<61>: [139 143 139  52 157 139 139 115]
<44>: [ 97 129 131  56 148 117 109 123]
<11>: [ 91 122 120  64  91 119 119 122]
<35>: [ 97 129 131  56 148 128 116 120]
again <61>:  -> [139]
[ 91 122 120  64  91 119 119 122] -> <11>
[139 143 139  52 157 139 139 115] -> <61>
[ 97 129 131  56 148 117 109 123] -> <44>

<63>: [131 132 131 126]
<10>: [134 117 154 156]
<130>: [164 184 153 158]
<51>: [108 104 111 111]
<116>: [120 132 100  98]
<173>: [137 151 126 121]
<124>: [165 199 139 141]
<49>: [89 62 89 80]
<114>: [124 138 116 111]
again <63>:  -> [131]
[89 62 89 80] -> <49>

<54>: [78 78 78 78 85 78]
<37>: [158  64  98  69  94  91]
<68>: [74 74 74 74 82 74]
<135>: [ 91 121  94 130 115 117]
<140>: [101 115  97 101 103 106]
<74>: [102  83 102 170 138 156]
again <54>:  -> [78]
again <74>:  -> [102]
[101 115  97 101 103 106] -> <140>
again <140>:  -> [101]
again <68>:  -> [74]
[78 78 78 78 85 78] -> <54>
[102  83 102 170 138 156] -> <74>

<102>: [ 96  82 186 179 157 187 111  85 149 178]
<3>: [ 96  82 120 137  82 120 120 134 120 157]
<39>: [154 157  66  99 108  85 154 143 170  89]
<64>: [122  71 203 186 183 190 134 158  99  91]
<148>: [ 96  82 186 179 157 187 120 134  88 102]
<22>: [154  99  66  99 108  85 154 143  99 123]
<129>: [134 129 108 131 125 123 150 144 142 107]
again <39>:  -> [154]
[154 157  66  99 108  85 154 143 170  89] -> <39>
[ 96  82 186 179 157 187 120 134  88 102] -> <148>
[154  99  66  99 108  85 154 143  99 123] -> <22>

<151>: [ 98 129 107 147 149  99 150 110 146 106 105 147 107  98 146 151 136 147
 113 106 103 127 122 151 113 106 159 104 104 148 105 144]
<12>: [114 162 177 124 126 175 131 182 121 126 123 125 181 130 127 120 140 133
 170 187 132 136 138 126 131 174 118 144 129 120 169 122]
<53>: [124 130 150 138 142 152 140 142 138 143 104 143 130 111 140 145 119 108
 116 133 181 117 118 144 181 137 114 164 170 144 137 119]
<101>: [157 110 130  89  87 128  92 129  92 149 133  89 128 131  87  94 138 117
 137 127 128 125 131 100 113 127 118 127 127  87 120 113]
<170>: [103  97  82 123 117  77 113  87 113 112 125 120  87 139 118 121 149 133
 112  79 139 130 136 130 149  87 130 127 134 117  84 135]
<171>: [143 118 108  98 110 100 109 103 106 126 149 102 114 144 111  93 133 146
 112 108 145 151 143  89 133  99 135 139 142 101  99 137]
<115>: [146 144 156 132 143 168 138 150 138 141 118 131 147 112 139 132 103  88
 135 157 112 110  96 131 106 161 102 114 116 138 162 110]
<110>: [144 116 140 112 104 128 105 136 103 153 108 109 130 107 107 112 140 115
 150 134 113 112 129 117 103 127 136 107 109 101 133 124]
<50>: [124 130 150 138 142 152 140 142 138 143 104 143 130 111 140 145 119  81
 140 136 109  82  85 154 114 150 123 116 107 142 153 110]
<105>: [ 84 132 150 118 116 143 116 148 118 143 135 113 149 161 114 114 135 128
 156 153 153 126 153 120 170 141 131 158 135 113 144 125]
[124 130 150 138 142 152 140 142 138 143 104 143 130 111 140 145 119 108
 116 133 181 117 118 144 181 137 114 164 170 144 137 119] -> <53>
[124 130 150 138 142 152 140 142 138 143 104 143 130 111 140 145 119  81
 140 136 109  82  85 154 114 150 123 116 107 142 153 110] -> <50>
[143 118 108  98 110 100 109 103 106 126 149 102 114 144 111  93 133 146
 112 108 145 151 143  89 133  99 135 139 142 101  99 137] -> <171>

<128>: [148 116 120 125 112 146 128]
<73>: [133 133 142 159 120 135 184]
<108>: [115 122 145 171 115 139 177]
<85>: [188 122 145 171 115 142 177]
again <108>:  -> [115]
again <73>:  -> [133]

<20>: [123 102 125 139 150 108 114 182 136 106  94 117  92 143 153 155 173 146
 109  71 143 153 166 148 153 145 153 116 147 101 128 105 176 130 124 125
 169 109 183 137 130 153 107  78 113 111 197  81 115 130 120 136]
<143>: [122 103 124 139 149 109 111 176 137 106  99 117  93 144 154 153 173 145
 108  76 140 155 165 146 142 143 154 114 146 104 127 107 176 131 122 126
 167 110 183 137 132 163 107  81 113 113 195  83 114 130 117 139]
<121>: [115 108 119 120 144 127 118 144 155 106 132 130  85 159 168 143 176 137
 110 120 112 145 156 124 141 118 161 110 149 105 131 118 179 141 129 120
 160 104 166 125 145 147 105 113 104 126 178  87 102 127  81 157]
<99>: [122 103 124 139 149 109 111 176 137 106  99 117  93 144 154 153 173 145
 108  76 140 155 165 146 142 143 154 116 146 101 128 105 175 130 124 125
 169 110 183 137 130 166 107  78 113 111 197  82 115 130 120 136]
<21>: [115 109 119 120 144 127 117 143 127 106 133 130  86 159 168 143 176 137
 110 120 112 146 157 124 141 118 162 110 149 106 130 119 180 141 128 121
 160 104 167 125 145 146 105 113 104 126 178  87 102 127  80 157]
<90>: [116 104 120 122 146 124 122 157 155 105 124 128  80 159 169 149 179 140
 110 108 117 143 160 127 142 121 162 112 151  99 132 113 183 139 132 119
 167 101 170 127 142 155 102 104 104 122 187  80 103 127  84 152]
[115 109 119 120 144 127 117 143 127 106 133 130  86 159 168 143 176 137
 110 120 112 146 157 124 141 118 162 110 149 106 130 119 180 141 128 121
 160 104 167 125 145 146 105 113 104 126 178  87 102 127  80 157] -> <21>
[122 103 124 139 149 109 111 176 137 106  99 117  93 144 154 153 173 145
 108  76 140 155 165 146 142 143 154 116 146 101 128 105 175 130 124 125
 169 110 183 137 130 166 107  78 113 111 197  82 115 130 120 136] -> <99>

<178>: [158 168 145 188 154 205 169]
<16>: [136 145 148 166 200 211 157]
<137>: [121 126 123 139  98 101 109]
<32>: [158 158 158 112 202 202 158]
<138>: [160 128 127 140  90  98 114]
<117>: [130 122 127 104 140 130 136]
<158>: [112 132 125 133 119 126 128]
<145>: [ 94 113 124 131 127 107  99]
<41>: [128 130 110  92  54  69 129]
again <117>:  -> [130]
[112 132 125 133 119 126 128] -> <158>

<45>: [124 129 148 125 105 136 143 139 126 148 125  90 152 139 123 148 117 119
 116 114 129 137 157 111 107 125 129]
<56>: [132  66 142 169 118 131 124 132 185 130 132 151 162 101 103 109  93 168
 122  95 140 142 147 132 133 111 168]
<58>: [115 134 103 104 152 133 130 153 107 108 124 133 127 122 133 136 120 129
 146 101 127 143 128 133 103 116 132]
<47>: [130 116 124 108 132 132 113 104 101 120 106 123 111 133 135 146  82 135
 167 104 128 142  67 119  84 104  98]
[124 129 148 125 105 136 143 139 126 148 125  90 152 139 123 148 117 119
 116 114 129 137 157 111 107 125 129] -> <45>
[132  66 142 169 118 131 124 132 185 130 132 151 162 101 103 109  93 168
 122  95 140 142 147 132 133 111 168] -> <56>
[130 116 124 108 132 132 113 104 101 120 106 123 111 133 135 146  82 135
 167 104 128 142  67 119  84 104  98] -> <47>

<107>: [132 138 127 155 127 127 139 147 156 112 106 106 114 116 136 135 133 124
 140 127 142 162 127 121 146 144 133 125 143 135 135 127 129 139 143 127
 145 145 119 140  96 136 119 123 127 124 130 119 134 136 158 116  95 102
 127]
<89>: [144 144 131 152 136 135 125 160 149 119 112 110 123 115 143 140 152 129
 142 128 129 154 141 117 138 144 125 142 157 115 116  93 136 132 144 119
 157 133 112 115  98 139 157 132 106 118 130 121 137 126 154 123  92 100
 151]
<156>: [154  88 132 147 114 100 158 133 120 130  92 117 139 124 114  95 146 105
 116 144 134  54  91 147 149 162 112 161 106 190 113 134 127 121 127  98
 106 136 129  61 137  88 145 130 158 110 133 112 150 160 117 118 138 140
 134]
<36>: [154  88 132 147 114 100 158 133 120 130  92 117 139 124 114  95 146 105
 116 144 134  54  91 149 149 162 128 161 106 190 113 134 127 121 127 105
 105 137 129  59 136  85 145 117 167 116 132 113 155 155 119 119 140 139
 135]
<152>: [132 138 127 155 127 146 139 147 156 112 106 106 114 116 136 135 133 124
 140 127 142 162 127 121 146 144 133 125 143 180 118 138 131 127 128  99
 107 134 125  80 137  98 144 115 157 115 134 113 148 160 118 119 149 140
 138]
<153>: [154  88 132 147 114 100 158 133 120 130  92 117 139 124 114  95 146 105
 116 144 134  54  91 121 149 162 128 161 106 190 113 134 127 121 127  98
 106 136 129  61 137  88 145 115 158 110 133 112 150 160 117 118 138 140
 134]
[132 138 127 155 127 127 139 147 156 112 106 106 114 116 136 135 133 124
 140 127 142 162 127 121 146 144 133 125 143 135 135 127 129 139 143 127
 145 145 119 140  96 136 119 123 127 124 130 119 134 136 158 116  95 102
 127] -> <107>
[132 138 127 155 127 146 139 147 156 112 106 106 114 116 136 135 133 124
 140 127 142 162 127 121 146 144 133 125 143 180 118 138 131 127 128  99
 107 134 125  80 137  98 144 115 157 115 134 113 148 160 118 119 149 140
 138] -> <152>
[154  88 132 147 114 100 158 133 120 130  92 117 139 124 114  95 146 105
 116 144 134  54  91 147 149 162 112 161 106 190 113 134 127 121 127  98
 106 136 129  61 137  88 145 130 158 110 133 112 150 160 117 118 138 140
 134] -> <156>
[154  88 132 147 114 100 158 133 120 130  92 117 139 124 114  95 146 105
 116 144 134  54  91 121 149 162 128 161 106 190 113 134 127 121 127  98
 106 136 129  61 137  88 145 115 158 110 133 112 150 160 117 118 138 140
 134] -> <153>
[144 144 131 152 136 135 125 160 149 119 112 110 123 115 143 140 152 129
 142 128 129 154 141 117 138 144 125 142 157 115 116  93 136 132 144 119
 157 133 112 115  98 139 157 132 106 118 130 121 137 126 154 123  92 100
 151] -> <89>
[154  88 132 147 114 100 158 133 120 130  92 117 139 124 114  95 146 105
 116 144 134  54  91 149 149 162 128 161 106 190 113 134 127 121 127 105
 105 137 129  59 136  85 145 117 167 116 132 113 155 155 119 119 140 139
 135] -> <36>

<139>: [133 116 120 133 122]
<5>: [105 193 133 121 120]
<17>: [105 193 121 131 121]
<40>: [120 148 141 120 127]
<81>: [105 193 133 131 127]
<100>: [148 117 117 117 117]
again <100>:  -> [117]
again <17>:  -> [121]
[148 117 117 117 117] -> <100>
again <139>:  -> [133]

<155>: [112  93  86  93 196  86  86  93  86 115]
<14>: [189  91 191 108 109 118 168 132 118 125]
<38>: [117 108 134 138 130 103 194 145  66  98]
<77>: [112 129 112 138 196  98 160  93  86  84]
<9>: [110 104 117 167 177  91 167 111  70  81]
<60>: [122  49 154 118 196 122 138 117 106 126]
<123>: [104 104 117  81 177  91 167 111 177  81]
again <60>:  -> [122]
[122  49 154 118 196 122 138 117 106 126] -> <60>
again <77>:  -> [112]
again <9>:  -> [167]
again <14>:  -> [118]
[112  93  86  93 196  86  86  93  86 115] -> <155>

<195>: [ 98 115 107 165 168 115 122 135 124 100  97]
<122>: [134  90 119 119 119 129 119 102 168 105 107]
<165>: [ 98 115 107 165  75 115 122 135 124 100  97]
<167>: [105 178 182 100 129  97 129 105  96 162 135]
<125>: [142  93  92 122  98 137 105  98  88 108 118]
<18>: [106 174 123 123 137  96 123 137 107 162 137]
<119>: [188 111 188  68  65 190 188  79  78 188 199]
<95>: [134  90  85 145 119 114 103 102 168 105 107]
<144>: [142  93  92 122  98 137 105  98 162 108 118]
<67>: [ 97  95  92 155 163 132 147 117 117  78 106]
again <144>:  -> [98]
[134  90  85 145 119 114 103 102 168 105 107] -> <95>
again <119>:  -> [188]
again <165>:  -> [115]
again <122>:  -> [119]
again <125>:  -> [98]
again <67>:  -> [117]

<75>: [119  84 143 128 119 122 128  90 130]
<88>: [ 88 113 135 136  97 172 137 134 103]
<112>: [148 122 122  65 121 153 131  92 153]
<132>: [144 189 137 159 132 132 141 162 132]
again <132>:  -> [132]
[144 189 137 159 132 132 141 162 132] -> <132>
[148 122 122  65 121 153 131  92 153] -> <112>
[ 88 113 135 136  97 172 137 134 103] -> <88>

<111>: [134 123 129 132 123 140 121 118 120 147 124 120 131 121 131 134 128 128
 191 120 149 150 122 147 121 116 123 147 134]
<34>: [123 133 129 126 109 120 115 129 143 113 136 111 132 175 130 132 156 118
 140 116 146 120 130 135 133 123 117 123 131]
<106>: [132 121 104 115 137 142 137 132 135 127 139 142 165 139 150  99 126 140
 113 123 107 117 129 101 119 124 126 120 120]
<52>: [123 127 104 128 135 132 138 124 120  98 120 119 108 134 138 110 134 113
 156 122 121 130 128 110 124 122 129  86 143]
<113>: [148 128  92 124 136 125 134 131 137 130 130 134 174 126 134 128 125 115
 185 140 124 137 125 138 123 125 126 118 155]
<149>: [147 128 150 138 144 121 129 124 125 153 121 137  88 108 156 117 129 120
 139 125 137 121 134 145 119 124 137  94 125]
<179>: [114 133 121 141 145 127 136 131 106 134 127 132 135 148 130 150 136 120
  75 128 142 140 117 103 142 125 106  80 127]
<82>: [131 138 115 138 133 130 128 128 135 134 127 133 165 120 132 138 124 111
 142 128 138 132 123 140 131 132 160 111 114]
[148 128  92 124 136 125 134 131 137 130 130 134 174 126 134 128 125 115
 185 140 124 137 125 138 123 125 126 118 155] -> <113>
[147 128 150 138 144 121 129 124 125 153 121 137  88 108 156 117 129 120
 139 125 137 121 134 145 119 124 137  94 125] -> <149>

<46>: [62 62 62 62]
<134>: [116 118  45 192]
<92>: [ 92 121  47 121]
<69>: [162 129  84 159]
<131>: [170 133 119 142]
again <46>:  -> [62]
again <92>:  -> [121]
[116 118  45 192] -> <134>

